Each row comes from the steps of one path. Every step used is in the known rows, and no mark comes twice. Write the path behind each row, first mark first.
Each row is shifted at random along 6 fixed directions that mean nothing.
Known rows
sevi > bogen > satap > bemuf > tadub > segu: [ 196   23  202  172 -153  -54  177  163   99  -11   39   -3 -281   -3
  -84  -18  -81  -81  -47  -48  -27   -3  -57  -72  -85  134  -77  181
  172 -128   -3 -214 -106   56   83   65  -60 -146 -157 -316 -287  -42
 -148  210   51  101   42 -179  129]
rozaz > segu > tadub > bemuf > vude > vubu > pipu > bapi: [ 185   -4  121  108   24  169 -228 -519   31 -236 -208  203  -15  -85
  122   54  -57  248  106   43 -227   40   71  276  -26   64  305  -19
   47   63  117  225   23  -83  -86 -308 -145   13   68   18 -159  119
  -74   23  -22  -42 -112   20  -40]
rozaz > segu > tadub > bemuf: [ 121  -56   97   26  -81  -22  -15 -184  143  -44 -140   17 -121  -44
  -49  205  -55   79   87   88   85  132  -39  -46  -39  130   87  215
  -26  -61   78  -28 -219  -97 -144  -77   -9 -131  -95 -208   13  -34
 -334   48   20   18  -96  -23    0]
vude > pipu > bapi > rozaz > kitiz > sevi > bogen > satap: [ 305 -601  183  267  -38  251 -177 -430 -505  -55 -257  -17  123  -22
  -82  431  102  -24 -129 -326   14 -266   88 -344 -191 -564  166  201
  -94  -30  305   93 -619  126   11 -296 -195  260 -340  -90  -78 -389
  104  137  -84 -164  159  111  318]
bogen > bemuf > vude > kitiz > bapi > rozaz > satap > sevi > segu: [ 235 -326 -225   90 -128 -181  267 -195  -76 -156  -26  -55  286   66
 -128 -125   71 -110  124  -16   -9   49  -39 -345 -202  117  -38  108
  237 -145 -150  -57 -124  -77 -108 -171 -277   18   47   -1   77 -102
 -100    3   -3  129 -113 -243  290]
bemuf > tadub > segu > rozaz: [ 177   -2   54   39 -109  -34   60  -88   76  -30  -40   82 -243  -54
   43   44   -7  120  -71   14 -117  -76   10  -60 -136  120  118  172
  109   33  119  -82  -68  142  -44   54  -18  -39  -97 -227 -154   14
  -59  146   26   66    1  -68   28]
satap > bemuf > tadub > segu > rozaz > kitiz > sevi: [ 219 -113  120   74 -161  -35 -116  -18   -5   82  -66  103 -300   22
  169   80  -80   77 -171   -3   46  -32   52  -52   22    3  198  222
   61  -99  193   24 -172  129   12   36  -18  113 -162 -270 -162   12
  -96   55  -46   -1    0   53   45]
sevi > bogen > satap > segu: [ 101 -274   29  140 -290   -9   35  -61 -190   78 -134 -109   -9  -14
  -80  216  174 -173   83  -65  151  -75  -43 -427 -146   -3  -59  194
  -11 -138   78  -88 -407  139 -127  -64 -163   -2 -100 -211   78 -264
 -135  160  -22  -20   73    4  346]
rozaz > segu > tadub > bemuf > vude > satap > sevi: [ 193  101  253  107  -23  103    1  -75   71  -80  -98   20  -96  -36
 -108  211 -140  -50    0   35  -20   74   13   16 -148   43  127  181
   44   21   71  -52 -122  115  -56   40 -149 -181 -158 -251 -147    8
 -297  138  -53   41  -30  -58   40]
satap > segu > rozaz > kitiz: [ 171 -181   48   10 -257  -87  -76   -2   15  121 -103  108 -222   19
  186  -13   -3   43  -92   11   92   30   39 -155  124  114  170  217
  120 -157  150   65 -167  101  -81 -101  -80  202  -68 -269  -66  -81
 -100   44  -19  -35  -30   24  153]
satap > vude > kitiz > vubu > pipu > tadub > segu > rozaz > bapi: [  84 -222    2  -32   12    7 -154 -483  -39  103 -157  155 -447 -169
  122  142  -36  416 -189 -147 -168 -232  -13   39  -88  -42  193   86
 -136   -4  315   20 -239  116  125  -94  168   96   30 -218  -74 -117
   72   19   71  -60  139    1 -123]
rozaz > satap > sevi > bogen: [ 225 -174  -47   61 -156   39   64 -208    0   25 -100   11 -106  -30
   10  340   59  195  265  -35  186    3  -62  -78  -73  311    1  -41
  -14  -60  -92  144 -365 -168 -157  160  -26 -195    0 -108  149 -143
 -364  159  -10    4 -174   20   77]
tadub > segu > rozaz > satap > bogen > bemuf > vude > vubu > pipu > bapi: [ 213  -92  111   64   -2   14  151 -206  -22  -39 -103  -31 -178  -62
 -126   73    4   55 -230 -125 -171 -151  -88 -169 -293  -99  -80  160
   42  -28  152 -259 -105  105  189 -178   59 -111 -111 -282 -204  -68
    5   85   67  118  174 -185  -19]
bogen > satap > vude > vubu > rozaz: [ 218  -97  106  150  -59   17   74  -65   18 -138   55  142 -246  -18
   34 -131  -91   98 -148 -154 -183  -61   67   36  -57  -71  110   69
  262  -81   41   -4  -37   72   86 -125 -114   18  -39 -191 -339  -85
   27  186  -54   80    7 -219  133]
sevi > bogen > satap > segu > rozaz > kitiz: [ 403    6  143   73  -75  -10  221   48  221  139   63    2 -247 -154
  -96  423 -138   85   80  -18  118  -15  -75  -38    6  443   96  254
  147   35 -104  -96 -148  -84  -28  262  -50 -117 -127 -347  -47  -64
 -405  204   70  -78 -174 -150 -146]
tadub > bemuf > vude > vubu > rozaz > bapi: [  89 -120  218 -107 -152 -156 -177 -209  -61  254 -188   94 -440   21
   -1  585 -116  132 -207  -82  216  -75  -29  -64 -160  -21  -18   77
 -237    6  294 -146 -299   76  205  -32  240   31 -263 -394 -109   95
 -106   28  259  -48  282   65 -148]
bemuf > vude > pipu > segu > tadub: [   4   16  232  -77 -134 -207   -9  -40  179   91  -53  205 -548  130
  147   49 -170  176  -93  -61  -43   -5  -35  130   -1  201  -48 -123
   38  -92  159  -74  -31   13  198   54  226  -99 -112 -302 -311  187
  -37   94  205  191  164 -147  -76]
satap > bogen > bemuf > tadub: [ 163  -86  151  191 -235   51 -110 -130  -52   29  -29  149 -273  -77
  167  261   31   85  181  -77   81  -46   41  112   36  270   86  -60
   71  -77   47  154 -165   10  -19   63  -78   -7  -19 -116 -207   14
  -84  191   14  -20  -31   -4  114]
bogen > bemuf > vude > vubu > pipu > bapi > rozaz: [ 212 -196  -74  123  -47  -15   16 -456  -99 -253  -99  144  160  -15
   -5    8    5  133  153  -54 -172  -37   26   33 -153   66  119  -56
  190  -22   -6   83   -2 -161  -27 -322 -159  102   83  103 -179   37
   77   47   89   23  -52 -142  101]
tadub > bemuf > vude > vubu > rozaz > kitiz > sevi: [ 249 -126 -116   50   46 -130  101 -252 -125 -255 -127  -95  372   43
 -297   63  -54 -176  -74  139  -29  114  -12 -287 -326 -268  126  330
  125    0  -17 -186 -119  -53  -96 -309 -167   46  -82 -119   11   31
 -195  -67    7   27  -61  -97   71]
tadub > bemuf > vude > satap > sevi > segu: [ 171  -30  151  217   55  252  125 -176   27 -189  -35  166 -323 -101
   18 -107  -67  295   -2 -287 -355 -157    1  162 -251   57    5  -47
   67  -20   93  -17  -95  334   52  111 -107 -283   -9 -174 -284 -169
    9  251 -127  149  104 -201  149]
pipu > bemuf > vude > satap > segu > rozaz > kitiz: [ 212  -13  -15   34 -107  -61   78  -67  -34 -169 -126   62  157   32
  -37 -246    7 -109    3   65 -145  105   12 -105 -115  -21  152  191
  254 -104   19  -55   23  133  -91 -251 -219  119   27 -184 -127  -28
  -68    0  -48   76  -25 -154  178]
pipu > bapi > rozaz > satap > segu > tadub > bemuf: [ 345 -103  239  169  -55  413 -213 -481   -6   -4 -173  249 -244 -143
  219  477 -133  452  238 -186  -53 -123  100  333   43  230  360  -96
  -52  103  145  382 -250  -84 -127  140 -126  -71  -53  -19 -124  -64
 -201  176  -44 -135 -124  141  -73]
bapi > rozaz > segu > tadub > bemuf > vude > kitiz > sevi: [  92 -416  -31  160   22  243 -161 -561 -232 -203 -202  146  -79  -45
   95  109   56  305  -16 -237 -178 -238  101  -66 -297 -304  152    8
 -147  -22  296  157 -348  206  -85 -128 -125  -68  -62   23  -28 -239
  124   53 -153   68   70   17  201]
bogen > satap > sevi > segu: [ 148 -241  193   82 -303   88 -131 -190 -131  321 -133   48 -358  -47
  110  697   94  128  158 -190  274 -197    7 -163  -98  255   29  -24
 -221    3  174   83 -476  175  -82  302  -49 -101 -169 -223   91 -157
 -213  228   39 -112  104  142  141]
segu > tadub > bemuf > vude > pipu: [  35   18  294  152  -59  -14 -102  -70   21  -88 -108   85 -220  -13
   11  -64  -63  -78 -192  -27 -170   31   20  -16  -28 -136   32  183
   89  -90  176  -76  -59  173   56 -272  -41   27 -140 -306 -333   42
    2   91    1   82  144  -79  111]
bemuf > vude > kitiz > rozaz > segu: [ 205 -245 -141   92   62    2  167 -355  -10 -237  -34   80   41  -49
  -95   30  -23  175   49  -79 -146  -65    8  -71 -248  -25  107   64
  124    4   -3   -9 -140  -39  -55 -103 -126  -60   -3  -35  -61  -88
  -35   88   11  101  -91 -224   68]
bemuf > tadub > segu > rozaz > kitiz > bapi: [ 347  -88  173  152  -63  174 -213 -274  -55   15  -90  172 -228 -148
  194  319  -92  218  -87  -26  -70 -111  133  145   79  102  446  239
   68  119  191  214 -148  119  -46   55 -124  241 -181 -174 -187   -1
  -54  131  -36 -189  -94  130  -52]
vubu > tadub > segu > rozaz > satap > sevi > bogen: [ 205 -104  -96    1  -79  -49  203  -78   86 -108  -90  -84  -34   -2
 -123 -204   33   46  -41   81  -67   45  -85 -273 -177   45   -7  260
  136 -120   -3 -138 -195   11  -82  -60  -51 -171  -16 -214   70 -197
 -295   42  -91  109 -139  -92  168]
bapi > rozaz > kitiz > vubu > vude > pipu > segu > tadub: [  97 -260  -86    5  -50 -154  -97 -448  -80 -169 -192   20  270   37
  -94   37  -91  -62   71  167  -26   91   37 -187  -15  -90  311  267
   85  -63   98   54 -214 -222 -167 -346 -135  246   -3    8   43  -38
 -163 -124   69  -67 -155    1   88]
satap > bogen > bemuf > vude > pipu > tadub: [  40  -52  282   78 -157 -214   40   44  -15  129  -53   48 -373   58
  -58  101  -66 -130 -128 -129    8  -32  -76  -45  -75  -19 -185   -3
   66 -174  143 -230 -132   30  291 -121  152  -32 -152 -356 -387   88
   -1   92  187  128  277 -219   38]
tadub > segu > rozaz > satap > bemuf > vude > vubu > pipu > bapi: [  83  -17   62 -156 -261 -278 -100  -87   -7  149 -224  -29  -59  166
    2  110   20 -159 -191  187  183   95  -56 -292  -99  -22   -5  159
   12 -111  152 -156  -94  -33   43 -294   53  116 -112 -303    5  183
 -149  -78  175   54  119   67   16]
sevi > segu > tadub > bemuf: [  73  -33  249   91 -150  -40  -32   21  194   12  -99   98 -376   13
   89  -83 -105   61  -92   -9  -27   87   -4    0   78  122   33  229
   70 -157  166  -48 -106   88   10 -116  -10  -57 -140 -328 -188  -38
 -189  114  -18   46   36  -59  128]
vubu > vude > pipu > bemuf > tadub > segu: [  53 -167   93  249   96  238 -100 -538 -291 -353 -226   68   89 -119
  -75 -135  106  106  -53 -203 -527 -201   36  -60 -330 -444  144   92
  -29    4  257  -44 -248  284  -29 -340 -139   43   -8  -55 -274 -243
  218   72  -91   80  182  -82  221]
satap > bogen > bemuf > vude > pipu > segu: [ 186  -37  224  269  -10  111   93  -56  -65 -200    7   92 -118  -49
  -50  -86  -85  -36  -43 -172 -261  -94   23   84  -95  -62   27   28
  257  -74   54  -48   -2  107  163 -147 -126  -22  -80 -153 -473  -12
   70  204  -34  118  102 -274  138]
sevi > segu > tadub > bemuf > vude: [ 110  -36  217  258 -104  231 -184 -268  -56  -42 -160   49  -91 -154
   50  297   10   20   45  -14  -94 -106   50    0  -73   68  185  247
  -41   39  198   87 -158  194 -137  -95 -204  -29 -117 -175  -87  -55
 -121  183 -107 -116   26   71  114]
kitiz > bapi > rozaz > satap > segu > tadub > bemuf > vude > vubu > pipu: [  90 -259   47  128  -78  100 -214 -564 -141  -22 -194   76  -83 -102
   91  225    7  178   29 -103 -137 -129   46  -65 -148  -92  214   81
 -142    0  197  137 -300   40  -75 -154  -59   70   20  -73   -8 -117
  -11  -47  -28  -44   39   89   50]
kitiz > sevi > segu > tadub: [ 113 -269  -21  144  -79    2   60 -233   23  -91  -89  -22  -92  -41
   -7   91   37   88   48  -41  -48  -51  -20 -235 -118   36   67  235
    8  -83  101    4 -300   40 -146  -48  -79  -93  -73 -135   79 -199
 -191  134 -123   34  -70  -64  185]
bapi > rozaz > segu > tadub > bemuf > vude > vubu: [ 206 -110  157  220  106  137   77 -306   18 -207  -63   11   -4 -159
 -200  186 -139   41  -68 -103 -257 -138   52  -27 -268 -195  161  305
   55   93  158  -99 -128    7  -34 -130 -149 -117 -177 -144 -230  -88
  -64  119  -43   15   13 -205  -16]
tadub > bemuf > vude > vubu > pipu > segu > rozaz: [ 142   51  308   78    2  103 -143 -200   11  -36 -144  161 -361  -55
   63  101 -154  187 -228 -104 -230 -142   65  148 -140 -135  182  108
   20   63  273  -49  -23  213  205 -101   66   35 -160 -303 -379   58
   46  105   26   23  190  -44  -93]
vude > kitiz > bapi > rozaz: [ 160 -294  -64  -23  -32 -201  204 -197   59  -82  -20  117 -215   65
  -60  -22 -126  199  -67 -134    2  -12  -11 -146 -114   24  -19   60
  132 -114   27  -67 -207  -92   76  -70   41   29 -100 -172 -126 -108
  -25   74  170  128   15 -188   89]
bapi > rozaz > kitiz > sevi > bogen > bemuf > tadub > segu: [ 208 -319 -300   32 -120 -285  282 -130  -79 -192  -54 -135  334  111
 -238 -101   62 -163  131  124   84  114 -109 -425 -283   14  -72  261
  161 -175  -96 -235 -222 -189 -154 -153 -114  -32  -27   -8  129  -90
 -193  -68   57  126 -135 -172  241]
kitiz > rozaz > segu > tadub: [ 163 -392   59  252  -48  228 -132 -371  -96 -169 -130  125 -174 -119
  161  -26   31  237  -50 -164 -172 -133  113  -27   10 -192  291  218
   38  -83  265  209 -325   90  -89 -207 -140  108 -101  -62 -126 -303
   29  123 -212  -44  -64  -15  236]
bogen > bemuf > tadub > segu: [ 265   26  104  221   18   15  266  -19   98 -263   64    6  -34  -79
 -162 -110  -96  -14   -6  -42 -264   20  -24  -11 -180   74   50  241
  273  -28  -55 -209    9   28   -3  -23 -141 -110  -95 -166 -349  -48
  -82  193   -2  126  -45 -295   96]
pipu > bemuf > vude > kitiz > sevi: [ 138 -125   45  -29   11   -8   25 -420  -64   48 -138  103 -236   -2
  -73  641  -56  303  165 -172   95 -159  -56   19 -355  125  -51 -179
 -213   72   69  -25 -320  -14   63  239  149 -236  -87 -169    9   26
 -170  121  198   78  121  -54 -159]
bapi > rozaz > segu > tadub > bemuf: [  49 -197 -140 -115 -222 -193  -47 -295   64    8 -198   17   70   63
  -24  219   48   44  251  191  269  172  -48 -200  -80  195   55  118
  -66 -104   59   25 -275 -230 -279 -133  -20  -74   -1  -49  249   14
 -342  -88  100   23 -145   64   84]
sevi > bogen > bemuf > tadub > segu: [  94 -102  126   68 -218  -83   13  -20   41   60  -45  104 -435   34
  112  109    7  136   17  -98   45  -62  -46    9  -83  239  -97  -15
    2 -133  120  -86 -178   73  109  109  104 -118 -106 -229 -198   -9
  -61  157  104  102  104  -81  107]
bapi > rozaz > kitiz > vubu > vude > pipu: [ 145 -251   67   60   -9 -153  -76 -257   44 -142  -81  158  -46   76
    5 -105 -224   78  -96   -1  -68  122   66   17  133  -72  236  200
  187 -169   64   85 -191 -210   21 -322  -42  290  -78 -125 -244  -71
 -105  -53   83  -28 -139 -103   61]

Write each row's path
[  66 -140   26  -16  -90 -161  -33 -222  -19  -57 -156   58 -188  -18
  -21  -50  -19   48 -216   11  -85    9  -30 -143 -147 -115    9  210
   -4  -81  214 -162  -96  102   67 -328   49   33  -73 -261 -107    9
   14  -29   76   64  156  -79   61] : segu > tadub > bemuf > vude > vubu > rozaz > bapi
[  -3 -101 -105 -101  -38 -175   69 -353   43  -51 -132  139 -367   -1
   59 -228   54  326 -140  -96 -324 -179  -69  -18 -307  -24  -48  -60
  -25  -32  225 -195  -29  140  136 -112  224 -128   92 -173 -149   11
  170  -18  117  204  210 -171  -31] : bemuf > vude > vubu > pipu > tadub > segu > rozaz
[ 250 -432   37  184 -164   84  -56 -152  -92    1  -50  182 -312   48
  195   60  -53  285   53 -258  117  -85   44   38   78   49   60  -15
   57 -250   85  204 -386  -65   36   21  -33   35  -97  -97 -135 -270
  -67  116  -81   -3  -65  -17  213] : bapi > rozaz > kitiz > sevi > bogen > satap > bemuf
[ 327 -113 -100  156   70   85  105 -383  -47 -116  -29  107 -115 -224
   38   -8   65  282   94 -128 -319 -194  -54  145 -126  252  132  -21
  146   61    9   53    4   68   55   20  -64  -63  151  -17 -115   10
   26   60  -31   13  -46 -193  -52] : satap > sevi > bogen > bemuf > vude > pipu > tadub > segu > rozaz > kitiz > bapi
[ 157  -23  132  129   53   43  115  -86  -13 -221 -117  -16  -51   40
 -165  -65 -135  -45 -118   -8 -141  -26  -14 -105 -255 -167   10  188
  113  -34   88 -154  -69  121   99  -99  -93 -160 -156 -225 -181  -13
 -116  130  -35  142   72 -145  109] : pipu > segu > tadub > bemuf > vude > kitiz > sevi > bogen
[ 176  -41   12 -116 -227 -345  -74   97  -33   63 -115   -4   83  222
    9 -191    1 -303 -144  228  130  242   10 -223   70 -108  141  184
  259 -171   30  -72  -51  -42  -50 -266  -93  233  -64 -216  -62  168
 -185 -121   16   62  -50  -27  156] : bogen > satap > vude > pipu > tadub > segu > rozaz > kitiz > sevi
[ 248   93   56  -53 -103 -144  102  -56  136  -35  -77   66 -109   33
   12  -86   36   60  116   70  -92   84  -54   25 -107  223   30  -59
  170  -14  -67  -18  -13  -65  -18   16   -2 -138   45 -188  -78  152
 -257   10   37  157  -99 -134  -12] : vude > pipu > bemuf > tadub > segu > rozaz > satap > sevi > bogen
[ 246 -190  -37   48  -42  -65  146 -277   34   56   29  137 -319 -128
   -9  363  -60  295   93 -182   56 -110  -74   54 -127  300  -25  -80
    5  -16  -46  -36 -192  -49   74  152   45 -122    3 -174  -72  -30
  -74  134  170   50   21 -179 -100] : bogen > satap > bemuf > vude > kitiz > rozaz > bapi
[ 206   27  115  246  -76  135   -3 -237  -66 -129  -45   -8   85 -161
  -80  299   51  -86  240   21  -92 -102  -15    1 -109  188  124   60
  120   73  -48   58  -69  -13 -113  -23 -234 -116   18  -60  -81   42
 -158  204  -47  -30  -71  -84   57] : sevi > bogen > satap > bemuf > vude > pipu > segu > tadub
[  97 -199 -236 -110  -88 -128 -110 -416   21 -119 -176  168  -69    6
  159 -156   90  289   79   76  -77   64  -14  -13 -110  166  101  -39
    6  -84   65  118  -74   86 -105 -192  -37   -3  179  -29  165   28
  -87 -101  -47   76 -105   -1   92] : vubu > tadub > bemuf > vude > kitiz > sevi > segu > rozaz > bapi
[ 305 -384    1  196  193  290   70 -627 -114 -258 -134  125  -63 -161
 -120   75 -177  430  -59 -259 -349 -240   47   55 -230 -225  300  243
   -1   28  241   17 -310  -31   14 -129  -82   29 -107    5 -212 -328
   52   88   15  -97  -17  -90   30] : pipu > bapi > rozaz > kitiz > vubu > tadub > segu
[  98 -102 -111  -83 -207 -209   35 -103  -47    4 -123  -13  -82  -24
  -20   -5  135  -39  -60   87   37   24  -66 -294 -182   29   15  191
   18  -78  124 -165 -181  167 -107 -110   -9   21  -22 -229   75  -36
  -60   20   37   92   78  -19  141] : vude > satap > bemuf > tadub > segu > rozaz > bapi
[ 251 -126  -34    1   16  -18   73 -417   79 -124  -47  142  -69  -11
  -40  166 -166  283  139  -59  -87    3   -2  139 -101  105  151  -85
  126   -4  -41  120 -138 -351  -32  -45   -5  -91   45  -11 -108   11
 -182   66  106   37 -160 -144 -106] : pipu > bapi > rozaz > satap > vude > vubu > tadub
[  83   59  158    6 -289 -156  -39   16  125  136  -61  122 -338   55
  143   21    5  -21   79   25   46   41   13   27  -27  350  -21  -66
   63  -68   45   -7   34  140  -28   87 -105 -174   26 -207  -94  183
 -155   74   42   98   49  -66  134] : bogen > satap > sevi > segu > tadub > bemuf > vude > vubu
[  92 -236  128  -83 -256 -212  -44 -139 -114  188 -183   46  -82  212
    6  272  -33  -96  -51  -62  170    9  -34 -267 -104  -49  -52  -43
  -12 -127  146  -63 -298  -77   51 -158   36  121 -178 -224  -89   65
  -67   -4  232   78  169  -19   98] : bemuf > vude > pipu > bapi > rozaz > satap > segu
[   7 -241   -1   39  -50  -28  -65 -517 -150 -104 -250   69  -51  -27
  -45   40   50  127  -71  -81 -173 -136  -35 -183 -296 -210   -3   74
 -106  -38  273 -104 -181   68    7 -370   14   -6  -14  -93  -67  -56
  142  -24  126   59  214   -3  102] : segu > tadub > bemuf > vude > vubu > pipu > bapi > rozaz
[ 140 -252  228  239  -59  163 -249 -222 -272 -189 -205  -12  166   52
  -18  -93  -84 -188 -257  -26 -113    4  161 -198    3 -560  364  356
  147 -137  208  126 -280   79    2 -475 -285  393 -186 -178 -256 -236
    7   71 -176  -95   19   54  303] : rozaz > satap > vude > kitiz > vubu > pipu > segu
[ 259 -128  -81  173  -59  150 -113 -383 -262 -207 -198   -8  274  -96
  -10  -40  134  -58  -34   46 -189 -100   91 -136 -155 -215  311  211
  151   42   98  124  -93  128 -134 -290 -319  186   12  -23  -23  -58
   44   37 -157  -52  -36   32  180] : pipu > tadub > segu > rozaz > satap > bemuf > vude > kitiz > bapi
